Here is a tiny trained network, its code and every weight. The questions are about switching its units off for an input and a class, where a switched-off unit gives its printed mean instead of its output.

import numpy as np


def w(rows, s, z=0):
    codes = np.array(rows[::2]) - 128.0
    scale = np.full(codes.shape[1], s)
    scale[-1] = z or s
    return codes * scale


def f(y):
    return np.maximum(y, 0)


def log_softmax(a):
    a = a - a.max(-1, keepdims=True)
    return a - np.log(np.exp(a).sum(-1, keepdims=True))


def net(x, mask):
    res = np.array(x, float).reshape(1, 4) / 4 @ E
    y = f(res @ A[0][:, :-1].T + A[0][:, -1])
    res = res + np.where(mask, y, B[0][:, -1]) @ B[0][:, :-1]
    return log_softmax(res[-1] @ U[:, :-1].T + U[:, -1])


A, B = {}, {}
E = w([
[73,169,73,130,140,61,99,182,33,206,27,161],'x0',
[66,128,107,114,129,165,187,124,122,254,208,69],'x1',
[184,237,60,33,62,144,105,148,129,115,184,128],'x2',
[52,159,124,129,121,157,36,94,199,138,112,198],'x3',
],0.009)
A[0] = w([
[23,128,79,156,94,135,71,118,229,122,138,165,84],'n0',
[199,95,137,126,146,99,189,169,49,101,153,72,82],'n1',
[177,148,94,80,158,137,142,130,129,130,128,134,135],'n2',
[26,151,64,110,108,26,123,208,36,184,64,147,118],'n3',
[209,101,143,136,131,93,194,193,82,116,141,74,78],'n4',
[130,45,108,216,181,91,150,136,140,124,138,150,99],'n5',
[200,119,153,131,149,95,145,145,56,108,174,114,77],'n6',
[178,170,86,93,77,149,127,149,138,118,144,126,58],'n7',
[67,140,101,133,141,205,67,154,176,128,136,189,101],'n8',
[88,139,103,97,145,158,128,85,166,211,149,101,143],'n9',
[69,174,157,130,130,156,77,100,154,142,153,194,230],'n10',
[177,103,76,132,158,112,87,142,166,37,48,143,78],'n11',
[184,67,184,112,115,158,157,58,185,59,214,90,109],'n12',
[219,94,157,125,97,93,79,129,122,92,74,194,65],'n13',
[66,124,144,118,102,153,66,99,173,130,112,169,73],'n14',
[68,114,100,147,103,181,153,132,139,180,178,78,58],'n15',
[117,136,154,110,91,155,134,145,101,163,164,110,110],'n16',
[197,122,155,141,103,95,89,136,116,49,70,155,146],'n17',
[199,128,157,118,162,102,80,93,133,59,116,222,98],'n18',
[150,116,184,152,116,194,157,41,254,110,203,104,110],'n19',
[86,155,143,136,121,141,88,76,211,147,142,201,87],'n20',
[95,124,135,105,130,164,145,113,124,230,188,84,181],'n21',
[175,214,87,77,34,97,92,166,121,110,192,144,132],'n22',
[72,69,130,178,144,131,139,111,151,179,134,80,98],'n23',
[141,87,173,110,105,170,157,116,195,58,219,97,77],'n24',
[39,76,192,163,203,133,138,68,99,116,84,108,121],'n25',
[205,96,124,157,104,122,134,126,62,147,155,126,254],'n26',
[86,37,207,165,178,131,136,118,137,146,78,144,98],'n27',
[90,81,169,205,179,54,152,116,101,113,119,145,86],'n28',
[156,239,20,93,87,157,113,164,126,150,155,105,63],'n29',
],0.0072,0.0068)
B[0] = w([
[119,156,174,103,211,99,181,145,175,175,41,75,201],'n0',
[153,197,155,82,217,68,158,149,187,194,40,38,200],'n1',
[108,175,131,127,142,150,115,128,124,84,149,130,170],'n2',
[209,111,61,249,96,225,33,94,39,234,85,213,255],'n3',
[153,186,178,70,239,71,134,162,190,211,11,22,196],'n4',
[81,184,113,132,179,185,126,75,146,67,195,100,180],'n5',
[150,169,161,103,199,105,164,80,155,188,88,70,172],'n6',
[86,118,97,134,221,185,116,118,147,102,203,91,177],'n7',
[129,151,166,100,182,99,186,187,189,156,48,54,190],'n8',
[162,41,165,86,54,62,185,36,107,109,144,101,206],'n9',
[148,182,188,154,77,72,177,138,164,108,71,69,238],'n10',
[124,58,137,53,93,121,170,81,97,169,190,152,198],'n11',
[179,154,36,181,92,169,87,127,76,180,88,179,251],'n12',
[180,34,134,26,120,144,149,39,59,171,175,83,190],'n13',
[140,171,159,80,180,102,136,134,159,176,67,67,179],'n14',
[196,33,174,25,107,111,106,65,64,163,168,140,185],'n15',
[138,87,132,87,126,91,181,70,143,110,157,153,165],'n16',
[122,13,215,107,76,84,145,51,56,131,163,162,225],'n17',
[135,43,174,49,101,104,174,73,95,156,151,170,209],'n18',
[184,160,70,223,115,143,12,127,37,187,84,170,254],'n19',
[162,186,139,94,195,112,194,155,177,214,7,46,192],'n20',
[112,22,178,64,15,3,163,50,88,65,133,178,241],'n21',
[12,182,109,133,162,191,140,164,137,39,209,126,243],'n22',
[68,119,156,77,161,141,132,75,110,81,216,147,183],'n23',
[169,94,84,189,143,208,70,163,91,214,75,164,225],'n24',
[104,177,108,113,161,203,137,185,141,39,182,151,210],'n25',
[138,224,171,198,67,71,203,168,149,80,54,84,228],'n26',
[79,178,88,123,153,201,134,155,181,66,234,114,205],'n27',
[43,170,108,142,201,155,92,157,130,70,215,140,188],'n28',
[60,128,129,101,206,232,85,89,162,64,205,146,217],'n29',
],0.0051,0.0096)
U = w([
[142,130,81,184,112,165,75,132,83,179,98,165,106],'0',
[128,169,158,105,151,113,162,140,163,154,73,79,102],'1',
[123,43,160,74,91,116,152,112,97,124,165,147,101],'2',
[94,164,116,124,151,178,120,138,140,63,193,135,109],'3',
[120,161,156,182,48,104,156,146,129,71,104,147,250],'4',
[130,80,94,127,96,65,99,249,200,125,153,179,48],'5',
],0.015,0.013)

Each question gives the input, the list of numbers given to net, and the class t.
The units are the neurons (one row each of A and B). Each row of codes is followed by its name. A weight is (code - 128) times the scale printed after its matrix; where a second scale follows, it is the last column's (A, B and U).
mask holds one flag per neuron, in row order. A switched-off neuron (its flag False) gives its mean, the last column of its row in B, instead of its output. The means were averaged over made-up inputs and are rounded, as every weight is.
A unit's drop is (log p(t) with every unit on - log p(t) with that unit switched off) / (log p(t) with every unit on - log p(t) with every unit switched off).
The circuit of an input: a set's keep is (log p(t) with only the set's units on - log p(t) with every unit switched off) / (log p(t) with every unit on - log p(t) with every unit switched off). Starting from the 12 units with the biggest drops (on a tie, the unit counted first), units are removed one at a time, each time the one whose removal leaves the highest keep (on an exact tie, the one counted first), for as long as the keep stays at least 0.8.
circuit, biggest first: the units of the circuit, biggest drop first
most important unit: the unit with the biggest drop
k most important neurons: the k neurons with the biggest drops, biggest first
drop when u is switched off: that unit's drop, to one decimal
input [1,-1,-8,7], class 3: most important unit : n27
input [-2,7,2,7], class 1: 3 most important neurons : n20; n0; n8
input [-2,-4,0,-1], class 2: circuit, biggest first : n17; n18
input [-2,-3,-6,-6], class 1: 3 most important neurons : n4; n1; n22
input [-8,3,8,5], class 0: 2 most important neurons : n19; n24
input [-4,6,-7,-2], class 3: 3 most important neurons : n27; n25; n5
input [-3,-7,-5,6], class 2: 3 most important neurons : n17; n18; n11
input [-8,8,2,2], class 0: 3 most important neurons : n19; n12; n24
input [-5,8,5,7], class 2: 2 most important neurons : n21; n9
input [-5,-2,-5,4], class 0: 3 most important neurons : n19; n12; n22
input [5,-6,-2,1], class 2: 2 most important neurons : n19; n17
input [1,-6,-5,-4], class 2: 2 most important neurons : n17; n13
input [-4,8,5,6], class 2: 3 most important neurons : n21; n9; n15
input [-5,-5,5,-7], class 1: circuit, biggest first : n4
input [4,-8,8,-7], class 2: 3 most important neurons : n17; n13; n11
input [-6,1,-7,-8], class 1: 3 most important neurons : n4; n1; n3
input [-8,-3,-6,7], class 0: 2 most important neurons : n19; n12
input [3,6,7,0], class 3: 2 most important neurons : n29; n22
input [6,4,4,7], class 1: drop when n0 is switched off : 0.6
input [-8,1,8,0], class 0: circuit, biggest first : n19
input [1,7,8,-7], class 3: drop when n0 is switched off : 0.3
input [3,-7,-3,6], class 2: drop when n13 is switched off : 0.2
input [-8,-6,8,8], class 0: drop when n29 is switched off : 0.0
